Here is a tiny trained network, its code and every weight. The questions are about switching its units off for an input and a target symbol, where a switched-off unit gives its printed mean instead of its output.

import numpy as np


def w(rows, s, z=0):
    codes = np.array(rows[::2]) - 128.0
    scale = np.full(codes.shape[1], s)
    scale[-1] = z or s
    return codes * scale


def norm(h):
    return h / np.sqrt((h * h).mean(-1, keepdims=True) + 1e-5)


def f(y):
    return y / 2 * (1 + np.tanh(0.7978845608 * (y + 0.044715 * y**3)))


def softmax(a):
    e = np.exp(a - a.max(-1, keepdims=True))
    return e / e.sum(-1, keepdims=True)


def log_softmax(a):
    a = a - a.max(-1, keepdims=True)
    return a - np.log(np.exp(a).sum(-1, keepdims=True))


def net(x, mask):
    ids = ['αβγδεζηθλμξπτφψω'.index(c) for c in x.split()]
    T = len(ids)
    res = E[ids] + P[:T]
    u = 0
    for l in range(3):
        r = norm(res)
        for j in range(2):
            rows = slice(4 * j, 4 * j + 4)
            q, k, v = (r @ M[l][rows].T for M in (Q, K, V))
            z = softmax(np.where(np.tri(T) > 0, q @ k.T / 4**0.5, -1e9)) @ v
            o = O[l][rows]
            res = res + np.where(mask[u + j], z, o[:, -1]) @ o[:, :-1]
        u += 2
        y = f(norm(res) @ A[l][:, :-1].T + A[l][:, -1])
        res = res + np.where(mask[u : u + 8], y, B[l][:, -1]) @ B[l][:, :-1]
        u += 8
    return log_softmax(norm(res)[-1] @ U[:, :-1].T + U[:, -1])


Q, K, V, O, A, B = {}, {}, {}, {}, {}, {}
E = w([
[94,117,94],'α',
[159,134,222],'β',
[104,108,96],'γ',
[151,165,121],'δ',
[60,153,184],'ε',
[146,101,158],'ζ',
[130,84,101],'η',
[172,6,148],'θ',
[124,159,157],'λ',
[163,167,133],'μ',
[125,159,157],'ξ',
[88,68,39],'π',
[91,97,43],'τ',
[58,157,180],'φ',
[108,157,148],'ψ',
[146,102,157],'ω',
],0.024)
P = w([
[171,253,136],'0',
[213,201,96],'1',
[199,193,102],'2',
[172,187,120],'3',
[148,181,134],'4',
[136,179,142],'5',
[155,190,139],'6',
],0.0048)
Q[0] = w([
[165,133,104],'L0H0',
[138,140,120],'L0H0',
[145,203,141],'L0H0',
[128,4,69],'L0H0',
[191,133,126],'L0H1',
[75,220,82],'L0H1',
[167,151,101],'L0H1',
[109,168,197],'L0H1',
],0.015)
K[0] = w([
[132,101,45],'L0H0',
[167,130,49],'L0H0',
[136,108,31],'L0H0',
[190,182,158],'L0H0',
[168,156,157],'L0H1',
[21,254,49],'L0H1',
[188,146,168],'L0H1',
[147,207,132],'L0H1',
],0.0099)
V[0] = w([
[128,254,122],'L0H0',
[124,128,145],'L0H0',
[153,113,115],'L0H0',
[63,65,62],'L0H0',
[98,32,155],'L0H1',
[47,99,36],'L0H1',
[166,51,198],'L0H1',
[235,119,141],'L0H1',
],0.0092)
O[0] = w([
[157,178,52,235],'L0H0',
[249,119,39,119],'L0H0',
[115,95,37,131],'L0H0',
[2,183,170,78],'L0H0',
[90,150,153,2],'L0H1',
[112,145,176,58],'L0H1',
[72,72,116,60],'L0H1',
[136,164,115,185],'L0H1',
],0.0048,0.0061)
A[0] = w([
[147,91,59,100],'L0N0',
[10,129,149,253],'L0N1',
[161,17,134,156],'L0N2',
[70,103,32,156],'L0N3',
[194,156,125,102],'L0N4',
[154,34,140,116],'L0N5',
[213,196,167,125],'L0N6',
[55,103,172,114],'L0N7',
],0.013,0.0054)
B[0] = w([
[60,189,122,166],'L0N0',
[206,124,52,155],'L0N1',
[105,107,1,155],'L0N2',
[55,246,139,161],'L0N3',
[158,98,132,196],'L0N4',
[149,32,73,140],'L0N5',
[84,108,75,255],'L0N6',
[125,104,73,127],'L0N7',
],0.0089,0.0092)
Q[1] = w([
[158,51,169],'L1H0',
[150,158,147],'L1H0',
[120,85,159],'L1H0',
[93,250,157],'L1H0',
[107,66,99],'L1H1',
[142,125,168],'L1H1',
[99,99,109],'L1H1',
[136,155,134],'L1H1',
],0.021)
K[1] = w([
[253,153,153],'L1H0',
[154,25,167],'L1H0',
[185,140,168],'L1H0',
[25,69,199],'L1H0',
[89,68,113],'L1H1',
[154,96,162],'L1H1',
[184,130,175],'L1H1',
[145,129,73],'L1H1',
],0.012)
V[1] = w([
[11,191,172],'L1H0',
[39,61,104],'L1H0',
[108,31,149],'L1H0',
[101,79,41],'L1H0',
[90,111,82],'L1H1',
[97,200,183],'L1H1',
[92,200,116],'L1H1',
[153,80,216],'L1H1',
],0.011)
O[1] = w([
[186,195,24,99],'L1H0',
[111,76,33,97],'L1H0',
[185,188,34,39],'L1H0',
[83,2,79,190],'L1H0',
[106,180,233,149],'L1H1',
[169,87,78,97],'L1H1',
[144,13,182,170],'L1H1',
[246,104,162,11],'L1H1',
],0.0053,0.011)
A[1] = w([
[41,99,201,120],'L1N0',
[171,157,207,139],'L1N1',
[81,57,29,137],'L1N2',
[212,96,42,155],'L1N3',
[49,234,87,176],'L1N4',
[93,115,209,70],'L1N5',
[2,194,30,154],'L1N6',
[171,162,147,255],'L1N7',
],0.011,0.0056)
B[1] = w([
[90,41,117,158],'L1N0',
[88,101,117,143],'L1N1',
[61,176,2,204],'L1N2',
[63,139,146,143],'L1N3',
[195,122,251,209],'L1N4',
[90,127,135,131],'L1N5',
[102,163,231,253],'L1N6',
[81,36,160,154],'L1N7',
],0.0083,0.014)
Q[2] = w([
[90,181,115],'L2H0',
[85,137,141],'L2H0',
[168,137,144],'L2H0',
[90,135,158],'L2H0',
[59,130,156],'L2H1',
[114,48,131],'L2H1',
[1,135,92],'L2H1',
[184,93,44],'L2H1',
],0.018)
K[2] = w([
[120,143,66],'L2H0',
[93,187,93],'L2H0',
[128,156,95],'L2H0',
[78,117,143],'L2H0',
[150,126,16],'L2H1',
[140,106,137],'L2H1',
[155,95,63],'L2H1',
[113,54,252],'L2H1',
],0.018)
V[2] = w([
[139,244,164],'L2H0',
[82,100,135],'L2H0',
[177,179,45],'L2H0',
[1,163,198],'L2H0',
[80,45,172],'L2H1',
[93,196,102],'L2H1',
[189,13,114],'L2H1',
[54,130,90],'L2H1',
],0.01)
O[2] = w([
[147,128,87,119],'L2H0',
[142,121,98,170],'L2H0',
[144,59,169,54],'L2H0',
[161,254,83,248],'L2H0',
[169,128,70,183],'L2H1',
[53,11,145,141],'L2H1',
[244,133,127,100],'L2H1',
[118,108,74,180],'L2H1',
],0.0073,0.012)
A[2] = w([
[224,115,188,22],'L2N0',
[170,122,155,14],'L2N1',
[204,85,165,250],'L2N2',
[56,63,40,187],'L2N3',
[152,181,123,15],'L2N4',
[80,134,110,84],'L2N5',
[132,61,163,240],'L2N6',
[158,119,254,170],'L2N7',
],0.015,0.0021)
B[2] = w([
[88,7,122,144],'L2N0',
[72,69,189,119],'L2N1',
[71,57,161,133],'L2N2',
[202,44,141,253],'L2N3',
[111,148,123,162],'L2N4',
[147,117,80,193],'L2N5',
[88,90,77,113],'L2N6',
[198,92,149,167],'L2N7',
],0.013,0.0073)
U = w([
[49,152,84,67],'α',
[153,155,114,113],'β',
[207,133,124,173],'γ',
[139,138,126,101],'δ',
[151,170,231,186],'ε',
[250,227,68,73],'ζ',
[137,164,165,158],'η',
[157,106,74,170],'θ',
[141,118,87,142],'λ',
[177,135,126,133],'μ',
[37,189,174,147],'ξ',
[165,94,188,255],'π',
[126,120,149,139],'τ',
[174,165,153,141],'φ',
[146,157,124,105],'ψ',
[32,75,79,81],'ω',
],0.015,0.0063)

Each question gives the input, a string of symbols that net reads in full, and the target symbol t.
The units are the heads (4 rows each of Q, K, V and O) and the neurons (one row each of A and B). Each row of codes is followed by its name. A weight is (code - 128) times the scale printed after its matrix; where a second scale follows, it is the last column's (O, A, B and U).
mask holds one flag per unit, layer by layer, with each layer's heads first. A switched-off unit (its flag False) gives its mean, the last column of its rows in O or B, instead of its output. The means were averaged over made-up inputs and are rounded, as every weight is.
A unit's drop is (log p(t) with every unit on - log p(t) with that unit switched off) / (log p(t) with every unit on - log p(t) with every unit switched off).
The circuit of an input: a set's keep is (log p(t) with only the set's units on - log p(t) with every unit switched off) / (log p(t) with every unit on - log p(t) with every unit switched off). Starting from the 12 units with the biggest drops (on a tie, the unit counted first), units are removed one at a time, each time the one whose removal leaves the highest keep (on an exact tie, the one counted first), for as long as the keep stays at least 0.8.
units of the circuit, in order: the units of the circuit, biggest drop first
unit that matters most: the unit with the biggest drop
top k neurons: the k neurons with the biggest drops, biggest first
top k neurons in layer l: the k neurons of layer l with the biggest drops, biggest first
which heads matter: for each layer, one digit per head in row order, 1 if its drop is at least 0.15 and else 0, layers parted by /
drop of u: that unit's drop, to one decimal
input δ μ μ μ η ξ, target ω: units of the circuit, in order => [L1H0]
input ξ π τ α, target ε: units of the circuit, in order => [L0N3; L1N4; L0N6]
input δ λ μ δ, target π: top 3 neurons => [L1N2; L0N6; L0N2]
input μ μ η φ δ η μ, target ω: top 2 neurons => [L0N1; L0N0]
input δ μ α β ξ, target ε: which heads matter => 00 / 10 / 00
input τ μ φ α δ, target ε: which heads matter => 11 / 10 / 00
input φ α δ η α η ξ, target ω: which heads matter => 01 / 01 / 01
input φ φ α μ μ λ, target ε: which heads matter => 00 / 10 / 00
input λ ζ μ μ α φ, target ε: top 4 neurons in layer 0 => [L0N6; L0N4; L0N7; L0N3]
input φ μ δ δ α μ, target ε: top 2 neurons => [L1N4; L0N1]
input ω μ λ η μ η τ, target ξ: which heads matter => 00 / 00 / 00
input ψ τ δ, target ξ: which heads matter => 10 / 01 / 01
input ω α μ μ μ, target ε: top 4 neurons => [L0N6; L1N4; L1N6; L0N1]
input ζ δ μ τ μ τ μ, target ξ: top 2 neurons in layer 1 => [L1N2; L1N6]
input δ η μ α φ, target ε: which heads matter => 11 / 10 / 00
input δ η φ, target ω: top 3 neurons in layer 0 => [L0N1; L0N2; L0N4]
input δ η μ δ ξ μ δ, target ω: top 3 neurons => [L0N1; L0N3; L0N0]
input μ τ δ β, target ξ: top 2 neurons in layer 0 => [L0N0; L0N3]
input μ μ μ α, target ε: top 2 neurons => [L1N4; L0N6]
input τ ξ μ δ, target ξ: unit that matters most => L1H1
input τ μ α λ μ δ ξ, target ε: top 2 neurons => [L0N6; L1N4]
input δ τ μ δ μ μ, target ξ: top 2 neurons => [L0N6; L1N6]
input μ ξ δ δ, target π: which heads matter => 10 / 10 / 00
input μ μ ξ τ, target ξ: top 3 neurons in layer 0 => [L0N3; L0N2; L0N6]
input δ μ δ ξ α φ λ, target ε: top neuron in layer 2 => [L2N3]
input δ η μ, target ω: drop of L0N6 => 0.2
